Below are the code and all the weights of a small trained network. Each question names an input and a class and asks about switching units off, where a switched-off unit gives its printed mean instead of its output.

import numpy as np


def w(rows, s, z=0):
    codes = np.array(rows[::2]) - 128.0
    scale = np.full(codes.shape[1], s)
    scale[-1] = z or s
    return codes * scale


def f(y):
    return y / 2 * (1 + np.tanh(0.7978845608 * (y + 0.044715 * y**3)))


def log_softmax(a):
    a = a - a.max(-1, keepdims=True)
    return a - np.log(np.exp(a).sum(-1, keepdims=True))


def net(x, mask):
    res = np.array(x, float).reshape(1, 5) / 4 @ E
    y = f(res @ A[0][:, :-1].T + A[0][:, -1])
    res = res + np.where(mask, y, B[0][:, -1]) @ B[0][:, :-1]
    return log_softmax(res[-1] @ U[:, :-1].T + U[:, -1])


A, B = {}, {}
E = w([
[97,42,57,233,66,80,31,176],'x0',
[126,127,126,131,130,127,131,129],'x1',
[233,40,100,157,121,212,151,35],'x2',
[156,142,46,59,17,37,167,86],'x3',
[216,95,241,52,92,92,3,141],'x4',
],0.0054)
A[0] = w([
[38,177,4,213,165,169,240,113,50],'n0',
[105,117,217,203,222,222,79,172,86],'n1',
[90,117,201,212,223,220,101,170,90],'n2',
[31,217,165,86,130,46,131,231,48],'n3',
[98,118,202,226,240,217,107,179,62],'n4',
[141,207,187,25,176,164,222,71,18],'n5',
[33,236,156,97,129,55,117,227,84],'n6',
[55,179,9,216,163,161,238,124,60],'n7',
[107,36,46,244,83,63,60,183,56],'n8',
[216,59,110,150,116,207,157,26,89],'n9',
[220,62,106,154,123,203,158,28,82],'n10',
[87,34,46,242,86,68,49,184,27],'n11',
[151,216,180,24,182,163,227,83,1],'n12',
[22,240,158,96,126,45,120,226,73],'n13',
[164,151,4,61,14,16,171,66,78],'n14',
],0.0045,0.0017)
B[0] = w([
[217,125,221,58,103,55,3,173,239],'n0',
[89,103,155,61,96,54,192,81,214],'n1',
[71,89,146,70,98,50,210,63,210],'n2',
[170,67,68,197,204,154,101,56,204],'n3',
[90,99,147,97,107,64,199,66,215],'n4',
[118,187,177,239,63,213,81,30,203],'n5',
[187,47,44,211,219,137,98,72,211],'n6',
[214,134,214,57,103,58,9,181,232],'n7',
[102,208,179,193,55,208,137,49,249],'n8',
[170,60,54,180,215,119,108,122,215],'n9',
[159,66,52,177,219,126,100,117,212],'n10',
[102,215,183,213,57,220,117,37,247],'n11',
[117,198,180,235,58,220,93,10,204],'n12',
[189,42,47,213,221,140,107,62,218],'n13',
[61,82,168,90,110,52,230,28,255],'n14',
],0.0057,0.0036)
U = w([
[107,199,146,181,91,209,122,100,83],'0',
[129,127,120,118,133,121,136,143,254],'1',
[161,80,43,158,196,130,123,125,81],'2',
[192,134,186,68,112,79,53,161,98],'3',
[60,107,131,92,112,68,219,104,83],'4',
[92,164,67,91,128,177,162,250,125],'5',
],0.012,0.0098)

Each question gives the input, the list of numbers given to net, and the class t.
The units are the neurons (one row each of A and B). Each row of codes is followed by its name. A weight is (code - 128) times the scale printed after its matrix; where a second scale follows, it is the last column's (A, B and U).
mask holds one flag per neuron, in row order. A switched-off neuron (its flag False) gives its mean, the last column of its row in B, instead of its output. The means were averaged over made-up inputs and are rounded, as every weight is.
A unit's drop is (log p(t) with every unit on - log p(t) with that unit switched off) / (log p(t) with every unit on - log p(t) with every unit switched off).
The circuit of an input: a set's keep is (log p(t) with only the set's units on - log p(t) with every unit switched off) / (log p(t) with every unit on - log p(t) with every unit switched off). Starting from the 12 units with the biggest drops (on a tie, the unit counted first), units are removed one at a time, each time the one whose removal leaves the highest keep (on an exact tie, the one counted first), for as long as the keep stays at least 0.8.
units of the circuit, in order: the units of the circuit, biggest drop first
unit that matters most: the unit with the biggest drop
top k neurons: the k neurons with the biggest drops, biggest first
drop when u is switched off: that unit's drop, to one decimal
input [6,-3,-6,-7,0], class 4: unit that matters most -> n2
input [-1,-1,0,1,3], class 5: top 2 neurons -> n0, n7
input [-4,-4,-1,-7,-2], class 4: units of the circuit, in order -> n2, n4
input [-3,-1,3,0,-6], class 3: units of the circuit, in order -> n0, n7
input [-6,6,7,-8,6], class 4: top 2 neurons -> n1, n2
input [-8,-3,2,3,7], class 0: units of the circuit, in order -> n12, n5
input [8,-2,-4,7,7], class 0: units of the circuit, in order -> n11, n8
input [1,2,-4,-6,-4], class 4: units of the circuit, in order -> n2, n4
input [0,-6,-7,2,-6], class 2: top 2 neurons -> n13, n6
input [-7,5,-6,-1,2], class 0: top 2 neurons -> n12, n5
input [-5,0,7,0,3], class 2: units of the circuit, in order -> n9, n10
input [4,6,-8,-2,-5], class 2: top 3 neurons -> n13, n6, n3
input [7,-1,0,-7,7], class 0: drop when n7 is switched off -> 0.2
input [0,2,-6,-6,3], class 2: drop when n2 is switched off -> -0.1
input [-3,7,5,-8,0], class 4: drop when n0 is switched off -> 0.0
input [8,3,6,7,7], class 0: drop when n11 is switched off -> 0.4
input [8,8,-5,0,-2], class 0: units of the circuit, in order -> n11
